Below is a small trained network, with its code and all its weights. Each question gives an input and a target symbol and asks what happens when units are switched off, that is, made to give their printed mean instead of their output.

import numpy as np


def w(rows, s, z=0):
    codes = np.array(rows[::2]) - 128.0
    scale = np.full(codes.shape[1], s)
    scale[-1] = z or s
    return codes * scale


def norm(h):
    return h / np.sqrt((h * h).mean(-1, keepdims=True) + 1e-5)


def f(y):
    return np.maximum(y, 0)


def softmax(a):
    e = np.exp(a - a.max(-1, keepdims=True))
    return e / e.sum(-1, keepdims=True)


def log_softmax(a):
    a = a - a.max(-1, keepdims=True)
    return a - np.log(np.exp(a).sum(-1, keepdims=True))


def net(x, mask):
    ids = ['ζηλμτω'.index(c) for c in x.split()]
    T = len(ids)
    res = E[ids] + P[:T]
    q, k, v = (norm(res) @ M[0].T for M in (Q, K, V))
    z = softmax(np.where(np.tri(T) > 0, q @ k.T / 4**0.5, -1e9)) @ v
    res = res + np.where(mask[0], z, O[0][:, -1]) @ O[0][:, :-1]
    y = f(norm(res) @ A[0][:, :-1].T + A[0][:, -1])
    res = res + np.where(mask[1:9], y, B[0][:, -1]) @ B[0][:, :-1]
    return log_softmax(norm(res)[-1] @ U[:, :-1].T + U[:, -1])


Q, K, V, O, A, B = {}, {}, {}, {}, {}, {}
E = w([
[149,114,116,124,95,91,190,95],'ζ',
[151,102,111,133,112,93,199,82],'η',
[197,110,115,198,156,149,177,83],'λ',
[60,122,195,136,1,134,106,126],'μ',
[107,104,167,119,129,229,97,196],'τ',
[156,125,141,20,178,125,125,100],'ω',
],0.0033)
P = w([
[86,2,194,112,80,116,224,153],'0',
[77,129,67,143,92,184,130,61],'1',
[202,76,108,110,68,142,134,147],'2',
[69,143,150,162,138,162,134,70],'3',
[178,165,171,119,117,134,147,173],'4',
[124,136,101,148,134,159,70,75],'5',
[174,161,150,128,133,103,92,178],'6',
[109,117,164,151,170,148,73,90],'7',
],0.0048)
Q[0] = w([
[104,139,90,115,95,254,48,69],'h1',
[185,168,77,93,57,119,164,178],'h1',
[199,113,35,104,115,112,113,116],'h1',
[96,227,78,80,154,118,142,178],'h1',
],0.0095)
K[0] = w([
[84,188,253,35,234,166,55,148],'h1',
[66,98,204,172,99,172,254,101],'h1',
[148,207,162,192,181,98,233,107],'h1',
[162,79,127,71,80,175,223,152],'h1',
],0.0082)
V[0] = w([
[159,105,130,254,201,189,130,173],'h1',
[150,189,212,87,70,132,152,49],'h1',
[104,130,89,57,215,221,115,206],'h1',
[88,152,181,163,35,146,33,165],'h1',
],0.0061)
O[0] = w([
[120,136,116,142,50,88,191,78,137],'h1',
[154,72,171,161,159,165,92,157,235],'h1',
[51,182,81,51,95,166,189,67,148],'h1',
[93,95,2,195,111,152,126,124,254],'h1',
],0.0049,0.0024)
A[0] = w([
[96,161,163,42,182,157,64,35,4],'n1',
[153,74,170,83,90,134,135,205,132],'n2',
[230,141,153,75,218,23,151,82,103],'n3',
[65,76,219,27,45,8,170,169,43],'n4',
[158,91,172,76,201,137,140,164,115],'n5',
[254,123,72,77,209,71,187,185,156],'n6',
[125,77,101,112,97,132,123,169,123],'n7',
[116,171,60,42,161,116,177,220,101],'n8',
],0.0088,0.0035)
B[0] = w([
[154,176,210,110,177,148,116,61,186],'n1',
[120,175,94,102,111,124,140,120,253],'n2',
[131,225,113,176,141,120,158,200,202],'n3',
[143,6,164,53,125,123,160,152,194],'n4',
[113,77,115,82,107,98,116,115,217],'n5',
[98,61,148,54,89,86,112,134,202],'n6',
[138,150,159,123,157,97,130,129,195],'n7',
[155,110,150,205,150,109,108,153,145],'n8',
],0.013,0.0056)
U = w([
[145,1,140,41,109,112,138,141,184],'ζ',
[156,251,87,69,110,71,101,169,2],'η',
[190,214,148,206,154,114,183,198,106],'λ',
[152,48,139,254,184,136,37,147,190],'μ',
[37,133,54,173,86,175,168,46,130],'τ',
[159,171,240,104,202,180,112,21,122],'ω',
],0.0049,0.0016)

Each question gives the input, a string of symbols that net reads in full, and the target symbol t.
The units are the heads (4 rows each of Q, K, V and O) and the neurons (one row each of A and B). Each row of codes is followed by its name. A weight is (code - 128) times the scale printed after its matrix; where a second scale follows, it is the last column's (O, A, B and U).
mask holds one flag per unit, heads first, then neurons. A switched-off unit (its flag False) gives its mean, the last column of its rows in O or B, instead of its output. The means were averaged over made-up inputs and are rounded, as every weight is.
A unit's drop is (log p(t) with every unit on - log p(t) with that unit switched off) / (log p(t) with every unit on - log p(t) with every unit switched off).
The circuit of an input: a set's keep is (log p(t) with only the set's units on - log p(t) with every unit switched off) / (log p(t) with every unit on - log p(t) with every unit switched off). Starting from all 9 units, units are removed one at a time, each time the one whose removal leaves the highest keep (on an exact tie, the one counted first), for as long as the keep stays at least 0.8.
circuit, biggest first: the units of the circuit, biggest drop first
most important unit: the unit with the biggest drop
top k neurons: the k neurons with the biggest drops, biggest first
drop when u is switched off: that unit's drop, to one decimal
input τ μ η ω λ μ, target ω: most important unit : h1
input τ τ τ, target λ: circuit, biggest first : h1, n8, n6, n5
input ω μ η η τ λ η λ, target λ: circuit, biggest first : h1, n3
input μ τ μ ω ζ μ ω τ, target ω: circuit, biggest first : n1, h1
input τ μ τ ω τ η ω ζ, target ω: circuit, biggest first : n1, h1
input η ζ τ τ τ λ μ λ, target μ: circuit, biggest first : n2, h1
input τ μ τ, target η: circuit, biggest first : n4, n2
input λ μ μ, target η: circuit, biggest first : h1, n2, n4
input ω μ τ λ τ, target η: circuit, biggest first : n2, n4
input τ μ λ ζ, target μ: circuit, biggest first : h1, n2, n4
input η τ μ μ, target τ: circuit, biggest first : h1, n6
input ζ ω τ ω τ η τ, target λ: circuit, biggest first : h1, n8, n6
input ζ ω τ ζ, target ω: circuit, biggest first : h1, n1
input τ μ μ, target η: circuit, biggest first : h1, n4, n2
input τ τ μ τ τ, target μ: top 2 neurons : n8, n3
input τ λ λ μ ζ τ ω ω, target ω: most important unit : n1
input η λ η η τ μ τ ω, target ω: drop when n1 is switched off : 0.1
input τ λ μ λ μ τ μ, target λ: drop when n1 is switched off : 0.1
input ω τ τ λ τ τ τ, target μ: drop when n3 is switched off : 0.2
